Both labels of each row
[-39  40  -1   2 -27   9  10  18 -29 -30 -43  25  28  -8  14   7 -12 -41
  30  17   6 -35  47]
<22>/(65)
[-43  53 -21  -8 -26  -8  53 -15 -23   3  -6  26   0  12  -4  56  21 -26
  15   4  -2   3  28]
<13>/(70)
[-16  37 -18  -1 -12  -2   1   9  -2 -24  -6  12   9 -10  -7  -8   5   8
 -30   7 -21  -9  11]
<14>/(70)
[ -5  59 -22   8 -15   9  10  17  -6 -44 -20  14  13   3 -22 -16 -14  12
 -32   5 -23 -28   4]
<13>/(65)
[-23  12   9 -20  -4 -42   3  20  -2   2 -24  24  -7  23  12  17   8 -13
  27  -2  -8  -9  32]
<17>/(65)
[-20  33   1   4 -35  10  22 -11 -42   0 -10  23  30 -15  -9  24 -11 -46
  27   1  12 -17  45]
<22>/(70)
[-26  -1  19 -22   3 -10   7  11 -34  -7 -22  25  18  -5   8  48   0 -48
  45   0   1 -17  33]
<22>/(70)
[-30  47   3   9 -10  -9  11   5 -35  -4 -26   4  17   6  11  22  -2 -25
  25   1  -1 -23  41]
<17>/(70)
[-44  53  -9 -13  -4 -31  -2  -7  -4  32 -14  18 -25  29  21  67  18 -10
   8   0   1   1  19]
<13>/(65)
[-10  49 -17   7 -24   3   2  12 -13 -10  -2   2  -2   1   3 -11  11   7
 -17  -5 -19 -10  17]
<13>/(65)
[-19  33 -12 -16 -16  -6   7  30  10  -7 -33  31 -11  13  18   3  -5   3
  28  -6 -11 -10  42]
<17>/(65)
[-16  17  19  -4 -17  -3   2  10 -23 -14 -26  20  14  -5  16  -4  -9 -23
  23 -14  -3 -21  22]
<22>/(70)
[-71   5  -7 -39  -2 -21   1  10  11   8 -24  37 -25  23  30  50  33 -22
  26  15  -1   5  20]
<14>/(65)
[ 11  42  -2   5 -18  14   3  17   9 -40  -2  11  20  -9 -33  -7 -11  21
 -45  22 -24 -26 -20]
<13>/(70)
[-23  22   3  13  -6  -9   1  18 -12   8 -35  10   4  -2  22  -9 -10 -17
  34   5   0 -19  42]
<17>/(65)
[-20  37  -5  -1  -6   0  -2  19 -15  -5   6  13  -6   0  14   9  12  -6
 -38  32 -20 -19  21]
<13>/(70)
[-18  -9   9  -3 -14  -9  14 -10  -4  -9 -19  24  16  -2  20  11  -8 -22
  53 -23  15   1  31]
<18>/(70)
[-34   6  -3 -19  -6 -13   4   3 -12  -9 -18  17  -8  11  17  42  30 -20
  29  16  -1   0  15]
<14>/(70)
[-10  20  -6  -5   1  -7 -20  28   0 -46 -24   5  -8  -1   8  12  17  27
 -18   2 -41 -14 -11]
<14>/(65)
[-39  35  -8 -24  -9  -9   3  -8 -26   5  -8  26  12  16  12  56  27 -31
   2  17  27   0  28]
<13>/(70)
[-31  26 -22   3 -34   8  18  23 -18   2 -26  37  12  -2  12 -18 -16 -24
  37 -18 -10 -11  52]
<17>/(65)
[-13  48   4  14 -16   1   2  23 -13   8 -26  11  -9   4  15 -22 -17  -9
  11  -1   1 -14  47]
<14>/(65)
[-22  37 -12  -7 -11 -10  -2  19  -2 -16 -16  21 -20  14   3  16  15   5
  -5   3 -23  -9  22]
<13>/(65)
[-23  55  -9 -16 -22   6  21   4 -23 -19  -8  27   9  10 -13  20  19  -1
 -31  21 -21 -18  21]
<13>/(70)
[-48 -12  26 -28  21 -39  -5  -3 -29  35 -32   7 -16   9  39  73  27 -43
  83  -2  15  -6  42]
<22>/(65)
[-29  62 -24  12 -10  -9  -1   8  -5   6 -25  14 -13  14   9  17  16   2
  -7  -8 -20  -5  34]
<13>/(65)
[-37  44  -5  -7 -15 -14   4   4 -32  -2 -17  13  -3   0  16  27  21  -7
 -18  -3 -10  -7  35]
<14>/(70)
[-28  48  -8   9 -14   8   8  14 -31  15 -20  14   6   4  17 -15  -1 -26
  12  21   2 -28  57]
<14>/(65)
[-39  14  -1 -29 -12 -26   9  -2  -8 -33 -19  28 -13  19  29  57  32 -18
  27  -5 -14   6  24]
<14>/(65)
[-26  34  -4 -11 -23  -2  13  -1 -19   6 -18  24   8   5  12  33  12 -29
  14   5 -10  -5  36]
<14>/(70)
[-36  58 -18   0 -14  -8   0  19 -12  -9 -25  23 -10  14  11  18  17   0
  -5  -9 -26 -16  47]
<14>/(65)
[-14  42 -19  11 -13  -7  -6   5 -25 -13  -9  11  -8  -2  15  -2  16   2
 -11  -6 -12 -20  38]
<13>/(65)
[  7  59   0  18 -15  14   0  14 -21 -59 -23   7  32 -18 -13 -27 -33  11
 -22  -4 -21 -48  29]
<17>/(70)
[-34  55 -14   4 -28   6  36   1 -39  -6   5  19  11  -8 -42   9   4 -21
 -20  14 -14 -16  25]
<13>/(70)
[-16  57   9   5 -17   1   8  24 -29 -45 -35  18  39  -4 -12   2 -24  -2
 -17  16 -21 -47  25]
<17>/(70)
[-34  15  -4 -10  -1 -16   2  -3 -26   9 -23  16  -6   8  35  29  14 -27
  43 -19  18  -7  43]
<14>/(65)
[-14  25  -2 -23  29 -20   7  18   4  -7 -22  16 -25  15  18  21   2   5
   9  -2  -9 -19  11]
<14>/(65)
[-13  44  -5  -4  -6 -11  -4  -4 -15  -9  -9   6  -8  18   1  11  18   4
 -26  13 -15 -13 -10]
<13>/(70)
[ -4 -17   5 -34   2 -22   6  -4  17  -6 -18  29  -4  14   7  44   1 -14
  47 -11   8   1  -4]
<18>/(70)
[-22  48 -24  -2 -12  -1  18   8 -33   1 -14  11  -8   6  11   9   9 -10
 -31  21 -20 -18  21]
<13>/(70)

Both labels of each row
[-35   1  -3  40  -5 -16  10  16  22  -7 -22   1 -15 -21  -4  -7   8   7
   8 -11  -2   3   8]
Z480/G
[-21  -3   6 102 -19 -38 -14  21  70  22 -48  -1 -50  37  25  56 -20  34
  -1  16  -6  24  -7]
Z480/G
[-18  -5  -7  29 -20 -22   0  25  24   0  -3  -7 -21  -6  26  -9  26 -17
 -20 -10 -34   3 -46]
Z381/G
[-16  16   2  49 -28  -4  -5  15  53 -25 -38   6 -51   7  22  35  43  -5
   5  14  -1   4  36]
Z480/G
[-30 -21   5  28   1 -11  -4   6  25 -12 -57  -7 -43   1  22  -2  41   2
  -2  -1 -20  -1 -10]
Z381/G
